[[-12  40   5  26  44]
 [ 68 -34  42  -8  32]
 [-46 -82 -48  -4  29]]
44, -46

[-17  28  99 -86  64  14 -72]
-72, -17

[[   5   37   47  -49 -100]
 [   8  -31  -55   -5   42]]
-100, 8

[ 83 -83  68 -85]
-85, 83

[[ 16  47 114 -97  61]
 [-49 -37 -45  60  26]
 [ 18  30 111 -96  48]]
61, 18

[[ 85  85  14  18  48]
 [ 98  97  32  10  36]
 [ 96 103  56  -9   5]]
48, 96

[-24  83  56 -95]
-95, -24

[[-55   7 -14 -26 -18]
 [ 45  -5  -1  27  12]
 [ 77   0  30  -3  84]]
-18, 77
---
[[ 88  -4  36  67]
 [-88  45 -22 -47]]
36

[[  29   61   82  -57]
 [  87  -42  -82  114]
 [  22 -107  -29  -46]]
-82

[[-46 -25   8 -26]
 [100 -34  37  87]]
8

[[-82 -69 -34  82]
 [ 62 -26   3   0]
 [-60   7  -9 -19]]
3

[[  19   66  -15   -8]
 [ -18   84  -59 -109]]
-15

[[ -88 -102   33   45]
 [ 106  -23   33   50]]
33
---
Q:
[[ -2 -22  41  23  55]
 [-18  33  19 -69  87]
 [-13   5 109  92  23]]
A: 55

Q:
[[111 -10 112 -46 -29  56]
 [116   5  71 -46  36 -31]
 [  4 -80  25 -46 101 -53]]
A: 56

Q:
[[ 37 100 -18  76 -29  25  23]
 [-45 -35  68 103  73  87  37]
 [  7 110 -78  33  93 100 -27]]
A: 23

Q:
[[  17   49 -101  115   -1   61]
 [ -22  -17  100  -50   59  -45]
 [   4   38   66  -19   58   21]]
A: 61

Q:
[[-69  51  67 -60  58]
 [-64  49  76 -63  65]
 [-83  72  81 -81  73]]
A: 58

Q:
[[  72   14  -79   63 -104]
 [  98 -114  -90   70 -101]
 [  32   40  -50   51  -66]]
A: -104

Q:
[[  0  12 -21  20 -36]
 [  0  87  39  28   3]
 [  0 -38   4 -39  35]]
A: -36

Q:
[[  8  75 -11 -61   5  32  96]
 [  9  73  -9 -59   5  31  93]
 [ 48  23 -53  16  50  28 -73]]
A: 96

Q:
[[ 81   9 -32  48  24   7]
 [  7 107  79  33 -28 -12]
 [ 27 -16 -10 -76  66 -80]]
A: 7

Q:
[[-56  11  20  18]
 [ 84  36 -68  17]
 [-21 -24 -10 -58]]
A: 18
---
[ 29 -55 -68   6  98  95]
98

[[116   9 -14  43  -3  -6]
 [-43   7  12 -25   5   7]]
5

[-97  82 -64  -9 -85 -18]
-85

[ 46 -35  27  57  94]
57

[ -48  -41 -106  -45  -63]
-45

[-69  -4  46  62  98 -50   8]
-50
---
[  3 101 -99 -52  -3 -63] ⇒ -99
[ 91 -37  38  93  78  87] ⇒ 38
[ 73  29 -20  36  93  -9] ⇒ -20
[ -42   45  -37 -110  -77   43] ⇒ -37
[ -8 -88   0 -39   1 -83] ⇒ 0
[-11  33 101   2  85  51] ⇒ 101
[ -98  -92  -49  -54 -109   -3] ⇒ -49
[   2   35   41   59 -102  112] ⇒ 41
---
-1.5	-0.8	-2.1	-0.8
-0.7	-0.8	1.7	-0.6
0.8	0.2	1.9	-0.6
→ -0.8

0.02	0.11	-0.12	-0.09	-0.03	0.08
-0.07	0.10	-0.09	-0.13	0.11	0.08
0.13	0.05	0.01	0.07	-0.15	-0.07
→ 0.08

-0.016	0.092	-0.104	-0.051	-0.057	-0.063	0.036
0.148	-0.055	0.019	0.131	-0.020	0.054	0.070
0.058	0.035	-0.160	0.048	-0.063	0.049	-0.004
→ 0.036

-184.62	-170.64	133.30	-144.83	-191.86
-127.70	50.36	-136.10	25.22	-162.96
122.16	-180.05	-147.23	-179.40	136.81
→ -191.86

0.235	0.158	-0.077	0.134	0.033	0.161	0.007
-0.092	-0.026	-0.191	-0.013	0.202	-0.006	0.227
0.177	0.086	0.242	0.100	0.016	0.077	0.013
→ 0.007

-76.4	-57.6	-39.6	-53.3	-217.0	166.0
-80.9	-57.4	-38.4	-62.6	-222.8	164.8
-26.8	-9.8	-54.8	-20.0	63.7	-137.3
→ 166.0
